Below is a small trained network, with its code and all its weights. Each question gives an input and a class and asks what happens when units are switched off, that is, made to give their printed mean instead of their output.

import numpy as np


def w(rows, s, z=0):
    codes = np.array(rows[::2]) - 128.0
    scale = np.full(codes.shape[1], s)
    scale[-1] = z or s
    return codes * scale


def f(y):
    return y / 2 * (1 + np.tanh(0.7978845608 * (y + 0.044715 * y**3)))


def log_softmax(a):
    a = a - a.max(-1, keepdims=True)
    return a - np.log(np.exp(a).sum(-1, keepdims=True))


def net(x, mask):
    res = np.array(x, float).reshape(1, 6) / 4 @ E
    y = f(res @ A[0][:, :-1].T + A[0][:, -1])
    res = res + np.where(mask, y, B[0][:, -1]) @ B[0][:, :-1]
    return log_softmax(res[-1] @ U[:, :-1].T + U[:, -1])


A, B = {}, {}
E = w([
[38,196,219,120,35],'x0',
[124,131,124,131,128],'x1',
[129,131,124,134,130],'x2',
[128,120,139,121,126],'x3',
[144,225,52,42,70],'x4',
[255,164,114,221,33],'x5',
],0.0062)
A[0] = w([
[45,127,103,104,181,239],'neuron 0',
[88,125,108,171,151,4],'neuron 1',
[39,171,117,72,252,102],'neuron 2',
[142,45,233,255,177,172],'neuron 3',
[159,29,24,108,132,25],'neuron 4',
[163,220,103,72,158,47],'neuron 5',
[51,182,189,99,62,1],'neuron 6',
[189,95,47,79,220,38],'neuron 7',
[154,224,73,49,88,113],'neuron 8',
[65,130,151,152,65,56],'neuron 9',
[184,83,70,77,192,101],'neuron 10',
],0.0095,0.0053)
B[0] = w([
[172,210,96,94,95,254],'neuron 0',
[137,4,211,142,163,110],'neuron 1',
[249,184,135,136,143,246],'neuron 2',
[77,202,64,59,188,248],'neuron 3',
[120,128,155,206,141,173],'neuron 4',
[10,14,117,116,211,156],'neuron 5',
[75,76,224,253,211,174],'neuron 6',
[31,120,195,211,132,202],'neuron 7',
[98,161,36,112,216,232],'neuron 8',
[153,89,186,180,255,142],'neuron 9',
[57,150,205,174,124,202],'neuron 10',
],0.0088,0.0068)
U = w([
[116,35,209,255,246,116],'0',
[133,141,94,134,164,255],'1',
[52,84,68,41,225,66],'2',
[231,203,101,204,133,137],'3',
[115,157,114,142,114,243],'4',
[110,157,106,149,131,163],'5',
[186,36,150,132,78,1],'6',
],0.0097,0.0064)

Each question gives the input, the list of numbers given to net, and the class t.
The units are the neurons (one row each of A and B). Each row of codes is followed by its name. A weight is (code - 128) times the scale printed after its matrix; where a second scale follows, it is the last column's (A, B and U).
mask holds one flag per neuron, in row order. A switched-off neuron (its flag False) gives its mean, the last column of its row in B, instead of its output. The means were averaged over made-up inputs and are rounded, as every weight is.
A unit's drop is (log p(t) with every unit on - log p(t) with that unit switched off) / (log p(t) with every unit on - log p(t) with every unit switched off).
The circuit of an input: a set's keep is (log p(t) with only the set's units on - log p(t) with every unit switched off) / (log p(t) with every unit on - log p(t) with every unit switched off). Starting from all 11 units, units are removed one at a time, each time the one whose removal leaves the highest keep (on an exact tie, the one counted first), for as long as the keep stays at least 0.8.
circuit, biggest first: the units of the circuit, biggest drop first
unit that matters most: the unit with the biggest drop
top k neurons: the k neurons with the biggest drops, biggest first
drop when u is switched off: that unit's drop, to one decimal
input [-8,-1,-5,4,-2,2], class 0: circuit, biggest first : [neuron 7]
input [-2,7,-6,3,-1,-8], class 3: circuit, biggest first : [neuron 2; neuron 0]
input [-5,-2,-3,-4,0,0], class 0: circuit, biggest first : [neuron 7; neuron 0]
input [6,1,2,4,-7,-8], class 3: top 2 neurons : [neuron 2; neuron 0]
input [-8,7,-3,-7,7,-2], class 0: circuit, biggest first : [neuron 7; neuron 10]
input [-1,-3,4,-6,3,-6], class 3: top 3 neurons : [neuron 2; neuron 0; neuron 3]
input [-6,-4,-3,-5,7,-8], class 3: top 3 neurons : [neuron 2; neuron 0; neuron 3]
input [6,2,-4,0,1,6], class 0: top 3 neurons : [neuron 0; neuron 6; neuron 9]
input [-5,5,0,-3,-2,-6], class 3: top 3 neurons : [neuron 2; neuron 0; neuron 5]
input [-4,-3,6,-7,-8,4], class 2: top 2 neurons : [neuron 3; neuron 2]
input [5,-5,4,-1,7,5], class 2: top 2 neurons : [neuron 8; neuron 5]
input [7,-7,-4,7,2,-7], class 0: top 3 neurons : [neuron 6; neuron 9; neuron 3]
input [8,-5,-1,6,0,7], class 0: circuit, biggest first : [neuron 6; neuron 9]
input [4,6,1,0,8,-4], class 2: circuit, biggest first : [neuron 8]
input [8,0,6,5,-3,5], class 0: top 2 neurons : [neuron 6; neuron 9]
input [7,-8,1,6,8,6], class 2: circuit, biggest first : [neuron 8; neuron 5]
input [0,0,-6,-3,6,-8], class 3: top 3 neurons : [neuron 2; neuron 0; neuron 3]
input [4,-1,-4,6,-1,-7], class 3: top 2 neurons : [neuron 2; neuron 0]
input [-1,3,6,6,-6,-4], class 1: drop when neuron 5 is switched off : 0.3
input [5,2,8,4,-7,5], class 1: unit that matters most : neuron 3
input [8,3,-5,2,8,5], class 0: drop when neuron 6 is switched off : 0.6
input [-1,6,-1,8,-8,-5], class 2: drop when neuron 3 is switched off : 0.9
input [-3,5,6,2,-8,-5], class 2: drop when neuron 1 is switched off : 0.0
